Here is a tiny trained network, its code and every weight. The questions are about switching its units off for an input and a class, where a switched-off unit gives its printed mean instead of its output.

import numpy as np


def w(rows, s, z=0):
    codes = np.array(rows[::2]) - 128.0
    scale = np.full(codes.shape[1], s)
    scale[-1] = z or s
    return codes * scale


def f(y):
    return y / 2 * (1 + np.tanh(0.7978845608 * (y + 0.044715 * y**3)))


def log_softmax(a):
    a = a - a.max(-1, keepdims=True)
    return a - np.log(np.exp(a).sum(-1, keepdims=True))


def net(x, mask):
    res = np.array(x, float).reshape(1, 5) / 4 @ E
    y = f(res @ A[0][:, :-1].T + A[0][:, -1])
    res = res + np.where(mask, y, B[0][:, -1]) @ B[0][:, :-1]
    return log_softmax(res[-1] @ U[:, :-1].T + U[:, -1])


A, B = {}, {}
E = w([
[231,189,134,104,78,154],'x0',
[143,151,2,150,70,78],'x1',
[123,129,114,190,210,170],'x2',
[171,64,174,122,160,65],'x3',
[115,112,173,204,89,111],'x4',
],0.011)
A[0] = w([
[48,122,102,224,98,108,215],'N0',
[104,96,145,101,161,123,219],'N1',
[182,71,99,161,146,90,135],'N2',
[124,145,185,97,128,136,158],'N3',
[175,122,104,4,167,124,209],'N4',
[86,95,125,133,95,67,93],'N5',
[166,169,71,115,111,149,169],'N6',
[73,146,119,109,138,194,208],'N7',
[118,149,160,91,63,150,106],'N8',
[154,105,164,147,118,59,202],'N9',
[137,103,120,125,162,172,150],'N10',
[137,184,113,123,100,189,159],'N11',
[170,106,103,163,173,82,255],'N12',
[102,105,120,122,100,110,145],'N13',
[119,84,168,132,120,113,61],'N14',
],0.018,0.0047)
B[0] = w([
[60,82,158,41,174,251,247],'N0',
[130,87,127,76,139,205,200],'N1',
[178,177,119,190,131,110,192],'N2',
[88,107,92,105,140,158,188],'N3',
[58,166,144,221,157,162,230],'N4',
[125,100,110,67,125,158,193],'N5',
[197,101,123,145,95,67,206],'N6',
[105,112,142,192,126,150,202],'N7',
[88,142,143,161,178,156,179],'N8',
[151,98,104,100,117,99,207],'N9',
[64,127,97,139,128,116,170],'N10',
[182,50,93,128,87,111,204],'N11',
[97,135,142,217,94,114,207],'N12',
[163,92,136,144,139,170,163],'N13',
[154,143,101,113,86,134,172],'N14',
],0.017,0.015)
U = w([
[167,44,32,22,117,174,91],'0',
[1,144,105,202,249,203,240],'1',
[210,136,6,248,75,79,127],'2',
[131,254,163,11,205,63,1],'3',
],0.0061,0.0023)

Each question gives the input, the list of numbers given to net, and the class t.
The units are the neurons (one row each of A and B). Each row of codes is followed by its name. A weight is (code - 128) times the scale printed after its matrix; where a second scale follows, it is the last column's (A, B and U).
mask holds one flag per neuron, in row order. A switched-off neuron (its flag False) gives its mean, the last column of its row in B, instead of its output. The means were averaged over made-up inputs and are rounded, as every weight is.
A unit's drop is (log p(t) with every unit on - log p(t) with that unit switched off) / (log p(t) with every unit on - log p(t) with every unit switched off).
The circuit of an input: a set's keep is (log p(t) with only the set's units on - log p(t) with every unit switched off) / (log p(t) with every unit on - log p(t) with every unit switched off). Starting from the 12 units with the biggest drops (on a tie, the unit counted first), units are removed one at a time, each time the one whose removal leaves the highest keep (on an exact tie, the one counted first), for as long as the keep stays at least 0.8.
circuit, biggest first: the units of the circuit, biggest drop first
top k neurons: the k neurons with the biggest drops, biggest first
drop of u: that unit's drop, to one decimal
input [-1,6,-2,0,0], class 0: circuit, biggest first : [N4]
input [1,4,-7,-2,-4], class 2: top 2 neurons : [N0; N6]
input [0,8,2,1,5], class 0: top 4 neurons : [N0; N4; N8; N7]
input [7,-2,-6,0,-4], class 1: top 2 neurons : [N4; N8]
input [5,-1,0,0,-2], class 2: top 4 neurons : [N0; N6; N11; N1]
input [0,2,-8,3,-2], class 1: top 2 neurons : [N4; N11]
input [5,4,6,-3,3], class 2: top 2 neurons : [N6; N1]
input [4,4,-2,7,-7], class 2: top 2 neurons : [N0; N6]
input [-3,6,-2,7,4], class 0: top 4 neurons : [N0; N4; N5; N9]
input [8,7,2,-4,4], class 2: drop of N6 : 0.7
input [0,-1,-6,0,6], class 0: drop of N4 : 0.7
input [2,3,-4,-8,-8], class 2: drop of N6 : 0.1
